Below is a small trained network, with its code and all its weights. Each question gives an input and a target symbol and asks what happens when units are switched off, that is, made to give their printed mean instead of their output.

import numpy as np


def w(rows, s, z=0):
    codes = np.array(rows[::2]) - 128.0
    scale = np.full(codes.shape[1], s)
    scale[-1] = z or s
    return codes * scale


def norm(h):
    return h / np.sqrt((h * h).mean(-1, keepdims=True) + 1e-5)


def f(y):
    return y / 2 * (1 + np.tanh(0.7978845608 * (y + 0.044715 * y**3)))


def softmax(a):
    e = np.exp(a - a.max(-1, keepdims=True))
    return e / e.sum(-1, keepdims=True)


def log_softmax(a):
    a = a - a.max(-1, keepdims=True)
    return a - np.log(np.exp(a).sum(-1, keepdims=True))


def net(x, mask):
    ids = ['αβγδεζηθλμπσφψω'.index(c) for c in x.split()]
    T = len(ids)
    res = E[ids] + P[:T]
    r = norm(res)
    for j in range(3):
        rows = slice(4 * j, 4 * j + 4)
        q, k, v = (r @ M[0][rows].T for M in (Q, K, V))
        z = softmax(np.where(np.tri(T) > 0, q @ k.T / 4**0.5, -1e9)) @ v
        o = O[0][rows]
        res = res + np.where(mask[j], z, o[:, -1]) @ o[:, :-1]
    y = f(norm(res) @ A[0][:, :-1].T + A[0][:, -1])
    res = res + np.where(mask[3:11], y, B[0][:, -1]) @ B[0][:, :-1]
    return log_softmax(norm(res)[-1] @ U[:, :-1].T + U[:, -1])


Q, K, V, O, A, B = {}, {}, {}, {}, {}, {}
E = w([
[80,126,148],'α',
[140,139,151],'β',
[151,128,134],'γ',
[148,138,147],'δ',
[16,189,121],'ε',
[133,143,148],'ζ',
[32,127,157],'η',
[133,141,155],'θ',
[186,147,167],'λ',
[131,89,106],'μ',
[83,247,157],'π',
[115,120,140],'σ',
[168,115,119],'φ',
[166,131,123],'ψ',
[135,107,129],'ω',
],0.013)
P = w([
[114,119,104],'0',
[153,248,38],'1',
[81,21,210],'2',
[212,110,199],'3',
[161,76,205],'4',
[171,65,187],'5',
[142,185,57],'6',
[114,146,77],'7',
],0.011)
Q[0] = w([
[77,148,78],'h1',
[182,125,111],'h1',
[188,59,220],'h1',
[133,194,46],'h1',
[129,149,86],'h2',
[110,130,69],'h2',
[94,122,127],'h2',
[86,136,71],'h2',
[165,197,250],'h3',
[143,142,173],'h3',
[136,66,150],'h3',
[137,89,189],'h3',
],0.012)
K[0] = w([
[88,61,21],'h1',
[94,191,215],'h1',
[145,201,229],'h1',
[111,100,75],'h1',
[68,177,165],'h2',
[98,231,212],'h2',
[206,156,223],'h2',
[87,207,235],'h2',
[3,146,171],'h3',
[53,224,131],'h3',
[25,108,64],'h3',
[60,138,108],'h3',
],0.0072)
V[0] = w([
[108,163,153],'h1',
[90,246,190],'h1',
[76,226,133],'h1',
[14,97,153],'h1',
[53,88,143],'h2',
[213,106,93],'h2',
[125,213,211],'h2',
[117,211,227],'h2',
[190,73,145],'h3',
[83,37,97],'h3',
[100,137,160],'h3',
[14,135,137],'h3',
],0.012)
O[0] = w([
[183,91,166,159],'h1',
[214,104,161,241],'h1',
[201,129,186,147],'h1',
[176,87,48,6],'h1',
[178,131,2,83],'h2',
[69,111,156,137],'h2',
[234,84,208,208],'h2',
[197,80,159,211],'h2',
[81,72,111,55],'h3',
[109,145,38,38],'h3',
[164,102,142,192],'h3',
[174,191,81,222],'h3',
],0.0092,0.0018)
A[0] = w([
[169,176,53,90],'n1',
[117,144,162,64],'n2',
[151,134,106,71],'n3',
[173,163,7,169],'n4',
[155,186,79,83],'n5',
[143,158,89,71],'n6',
[133,147,109,1],'n7',
[127,72,157,94],'n8',
],0.013,0.0064)
B[0] = w([
[146,2,89,180],'n1',
[101,107,238,116],'n2',
[154,75,124,110],'n3',
[91,30,67,253],'n4',
[170,40,121,154],'n5',
[110,42,156,120],'n6',
[99,131,180,93],'n7',
[155,31,113,162],'n8',
],0.0081,0.0042)
U = w([
[170,78,32,65],'α',
[187,101,194,40],'β',
[33,167,131,157],'γ',
[66,97,238,132],'δ',
[201,141,75,109],'ε',
[187,183,143,220],'ζ',
[192,65,32,88],'η',
[207,127,137,47],'θ',
[92,93,235,113],'λ',
[29,143,13,94],'μ',
[153,145,131,3],'π',
[99,30,16,198],'σ',
[9,164,123,149],'φ',
[27,164,175,123],'ψ',
[45,182,1,134],'ω',
],0.0089,0.0044)

Each question gives the input, a string of symbols that net reads in full, and the target symbol t.
The units are the heads (4 rows each of Q, K, V and O) and the neurons (one row each of A and B). Each row of codes is followed by its name. A weight is (code - 128) times the scale printed after its matrix; where a second scale follows, it is the last column's (O, A, B and U).
mask holds one flag per unit, heads first, then neurons. A switched-off unit (its flag False) gives its mean, the last column of its rows in O or B, instead of its output. The means were averaged over made-up inputs and are rounded, as every weight is.
A unit's drop is (log p(t) with every unit on - log p(t) with that unit switched off) / (log p(t) with every unit on - log p(t) with every unit switched off).
The circuit of an input: a set's keep is (log p(t) with only the set's units on - log p(t) with every unit switched off) / (log p(t) with every unit on - log p(t) with every unit switched off). Starting from all 11 units, units are removed one at a time, each time the one whose removal leaves the highest keep (on an exact tie, the one counted first), for as long as the keep stays at least 0.8.
units of the circuit, in order: the units of the circuit, biggest drop first
most important unit: the unit with the biggest drop
heads that matter: for each layer, one digit per head in row order, 1 if its drop is at least 0.15 and else 0, layers parted by /
drop of u: that unit's drop, to one decimal
input σ λ β ζ, target σ: units of the circuit, in order => (h2 n4)
input σ σ ζ ω, target σ: heads that matter => 000
input σ β ψ, target σ: heads that matter => 011
input σ ψ β ω η, target σ: most important unit => h3
input σ ψ μ σ θ, target σ: heads that matter => 001
input σ φ λ ζ σ φ, target σ: heads that matter => 001
input σ δ δ θ σ ζ β, target σ: heads that matter => 100
input σ λ δ ψ δ λ, target σ: heads that matter => 001
input σ β ζ η δ σ δ, target σ: units of the circuit, in order => (h1 n4)
input σ λ ψ, target σ: units of the circuit, in order => (h3 n4)
input σ θ α, target σ: heads that matter => 011
input δ β σ σ δ φ θ, target δ: heads that matter => 001
input σ φ δ η, target σ: heads that matter => 000
input σ η γ ω μ σ, target σ: most important unit => h3
input σ ζ φ η σ λ, target σ: heads that matter => 010
input σ σ α γ σ, target σ: heads that matter => 001
input σ δ σ ε, target σ: drop of h2 => 0.2
